Below are the code and all the weights of a small trained network. Each question names an input and a target symbol and asks about switching units off, where a switched-off unit gives its printed mean instead of its output.

import numpy as np


def w(rows, s, z=0):
    codes = np.array(rows[::2]) - 128.0
    scale = np.full(codes.shape[1], s)
    scale[-1] = z or s
    return codes * scale


def norm(h):
    return h / np.sqrt((h * h).mean(-1, keepdims=True) + 1e-5)


def f(y):
    return y / 2 * (1 + np.tanh(0.7978845608 * (y + 0.044715 * y**3)))


def softmax(a):
    e = np.exp(a - a.max(-1, keepdims=True))
    return e / e.sum(-1, keepdims=True)


def log_softmax(a):
    a = a - a.max(-1, keepdims=True)
    return a - np.log(np.exp(a).sum(-1, keepdims=True))


def net(x, mask):
    ids = ['αβγδηθλξσψω'.index(c) for c in x.split()]
    T = len(ids)
    res = E[ids] + P[:T]
    u = 0
    for l in range(2):
        q, k, v = (norm(res) @ M[l].T for M in (Q, K, V))
        z = softmax(np.where(np.tri(T) > 0, q @ k.T / 3**0.5, -1e9)) @ v
        res = res + np.where(mask[u], z, O[l][:, -1]) @ O[l][:, :-1]
        u += 1
        y = f(norm(res) @ A[l][:, :-1].T + A[l][:, -1])
        res = res + np.where(mask[u : u + 4], y, B[l][:, -1]) @ B[l][:, :-1]
        u += 4
    return log_softmax(norm(res)[-1] @ U[:, :-1].T + U[:, -1])


Q, K, V, O, A, B = {}, {}, {}, {}, {}, {}
E = w([
[82,133,52,154,159,179],'α',
[100,137,68,126,132,142],'β',
[131,11,118,189,127,140],'γ',
[205,166,104,177,106,173],'δ',
[215,114,126,89,185,193],'η',
[87,114,73,216,135,160],'θ',
[116,99,101,121,67,165],'λ',
[15,71,147,198,29,164],'ξ',
[60,250,164,101,117,169],'σ',
[104,105,222,72,72,138],'ψ',
[70,121,176,130,171,76],'ω',
],0.022)
P = w([
[118,137,138,140,213,231],'0',
[133,134,167,161,151,193],'1',
[159,125,159,141,107,152],'2',
[155,126,150,132,55,109],'3',
[162,138,152,145,21,84],'4',
[137,131,153,168,2,67],'5',
],0.007)
Q[0] = w([
[37,89,141,228,19,125],'0.h1',
[31,111,177,81,142,113],'0.h1',
[33,220,152,129,2,102],'0.h1',
],0.0085)
K[0] = w([
[90,117,162,157,23,7],'0.h1',
[41,109,147,147,117,132],'0.h1',
[88,176,127,130,78,80],'0.h1',
],0.012)
V[0] = w([
[113,114,114,41,185,119],'0.h1',
[21,114,230,254,185,21],'0.h1',
[132,211,103,210,136,171],'0.h1',
],0.0068)
O[0] = w([
[215,52,254,205,129,69,5],'0.h1',
[205,151,88,31,118,59,243],'0.h1',
[158,163,10,251,66,20,150],'0.h1',
],0.0082,0.0034)
A[0] = w([
[119,24,121,134,121,165,139],'0.n1',
[252,143,132,82,171,125,254],'0.n2',
[79,30,135,186,75,18,154],'0.n3',
[219,99,79,136,105,160,193],'0.n4',
],0.011,0.0041)
B[0] = w([
[87,124,178,116,89,14,255],'0.n1',
[98,60,119,199,147,69,187],'0.n2',
[140,29,70,2,145,196,235],'0.n3',
[162,156,114,181,81,41,217],'0.n4',
],0.011,0.0058)
Q[1] = w([
[186,202,192,215,252,94],'1.h1',
[76,94,110,174,70,239],'1.h1',
[205,176,217,140,128,1],'1.h1',
],0.0088)
K[1] = w([
[162,104,133,251,126,158],'1.h1',
[180,171,134,77,84,152],'1.h1',
[192,111,117,160,177,157],'1.h1',
],0.013)
V[1] = w([
[114,190,182,117,152,121],'1.h1',
[20,159,106,186,166,2],'1.h1',
[110,62,68,145,129,121],'1.h1',
],0.009)
O[1] = w([
[96,155,89,49,121,93,28],'1.h1',
[97,83,33,26,227,164,250],'1.h1',
[255,69,204,63,109,163,252],'1.h1',
],0.009,0.0035)
A[1] = w([
[127,255,140,71,207,167,4],'1.n1',
[146,71,103,59,142,15,233],'1.n2',
[59,231,179,152,146,103,140],'1.n3',
[50,135,17,234,138,43,122],'1.n4',
],0.0077,0.0029)
B[1] = w([
[106,109,70,60,167,234,134],'1.n1',
[128,106,107,57,188,29,254],'1.n2',
[206,139,108,4,170,196,146],'1.n3',
[87,155,214,115,82,104,193],'1.n4',
],0.012,0.0065)
U = w([
[106,129,116,133,126,157,116],'α',
[146,107,115,127,134,176,99],'β',
[133,182,108,77,135,190,206],'γ',
[108,135,130,123,99,150,63],'δ',
[130,102,191,165,154,156,212],'η',
[141,125,34,138,93,120,43],'θ',
[47,66,131,127,50,183,68],'λ',
[194,182,135,159,55,115,236],'ξ',
[33,162,116,128,93,78,4],'σ',
[98,189,249,73,75,105,101],'ψ',
[134,121,124,78,141,44,196],'ω',
],0.011,0.0036)

Each question gives the input, a string of symbols that net reads in full, and the target symbol t.
The units are the heads (3 rows each of Q, K, V and O) and the neurons (one row each of A and B). Each row of codes is followed by its name. A weight is (code - 128) times the scale printed after its matrix; where a second scale follows, it is the last column's (O, A, B and U).
mask holds one flag per unit, layer by layer, with each layer's heads first. A switched-off unit (its flag False) gives its mean, the last column of its rows in O or B, instead of its output. The means were averaged over made-up inputs and are rounded, as every weight is.
A unit's drop is (log p(t) with every unit on - log p(t) with that unit switched off) / (log p(t) with every unit on - log p(t) with every unit switched off).
The circuit of an input: a set's keep is (log p(t) with only the set's units on - log p(t) with every unit switched off) / (log p(t) with every unit on - log p(t) with every unit switched off). Starting from all 10 units, units are removed one at a time, each time the one whose removal leaves the highest keep (on an exact tie, the one counted first), for as long as the keep stays at least 0.8.
circuit, biggest first: the units of the circuit, biggest drop first
top k neurons: the k neurons with the biggest drops, biggest first
k most important neurons of layer l: the k neurons of layer l with the biggest drops, biggest first
input ψ λ λ, target ψ: circuit, biggest first -> (1.h1; 0.n3; 0.h1; 1.n4)
input ω σ λ ξ ψ β, target ψ: top 2 neurons -> (1.n4; 0.n3)
input θ λ ξ σ α α, target σ: circuit, biggest first -> (1.n4; 1.h1)
input γ σ σ ψ θ, target ψ: top neuron -> (1.n4)
input γ σ γ ψ α, target ψ: circuit, biggest first -> (1.h1; 1.n4; 0.n1)
input σ γ θ, target σ: circuit, biggest first -> (1.n4; 1.h1)
input β σ β, target σ: circuit, biggest first -> (1.h1; 1.n4; 0.n1)
input ω η λ λ θ, target λ: circuit, biggest first -> (0.h1; 1.n2)
input θ η β γ λ, target λ: top 2 neurons -> (0.n1; 0.n4)
input θ γ σ ψ ξ α, target ψ: circuit, biggest first -> (1.n4; 0.n3)
input λ γ ξ β λ, target ξ: circuit, biggest first -> (1.h1; 0.n1; 0.n2)
input η ξ η ψ γ λ, target ψ: top 2 neurons -> (0.n1; 0.n3)
input λ λ α, target λ: top 3 neurons -> (1.n2; 1.n4; 0.n1)
input ψ ξ ξ β, target ξ: 3 most important neurons of layer 0 -> (0.n3; 0.n1; 0.n2)
input η ω α λ ψ β, target ψ: top 2 neurons -> (0.n3; 1.n4)
input ξ γ ξ α β, target ξ: top 3 neurons -> (0.n3; 0.n1; 1.n2)
input γ ξ ψ θ, target ψ: top neuron -> (1.n4)
input ψ ψ η ξ θ, target ξ: 2 most important neurons of layer 0 -> (0.n1; 0.n2)
input λ α β, target λ: 3 most important neurons of layer 0 -> (0.n1; 0.n2; 0.n4)
input η λ β, target λ: top neuron -> (1.n2)
input ψ α ξ δ θ, target ξ: 3 most important neurons of layer 0 -> (0.n1; 0.n2; 0.n3)
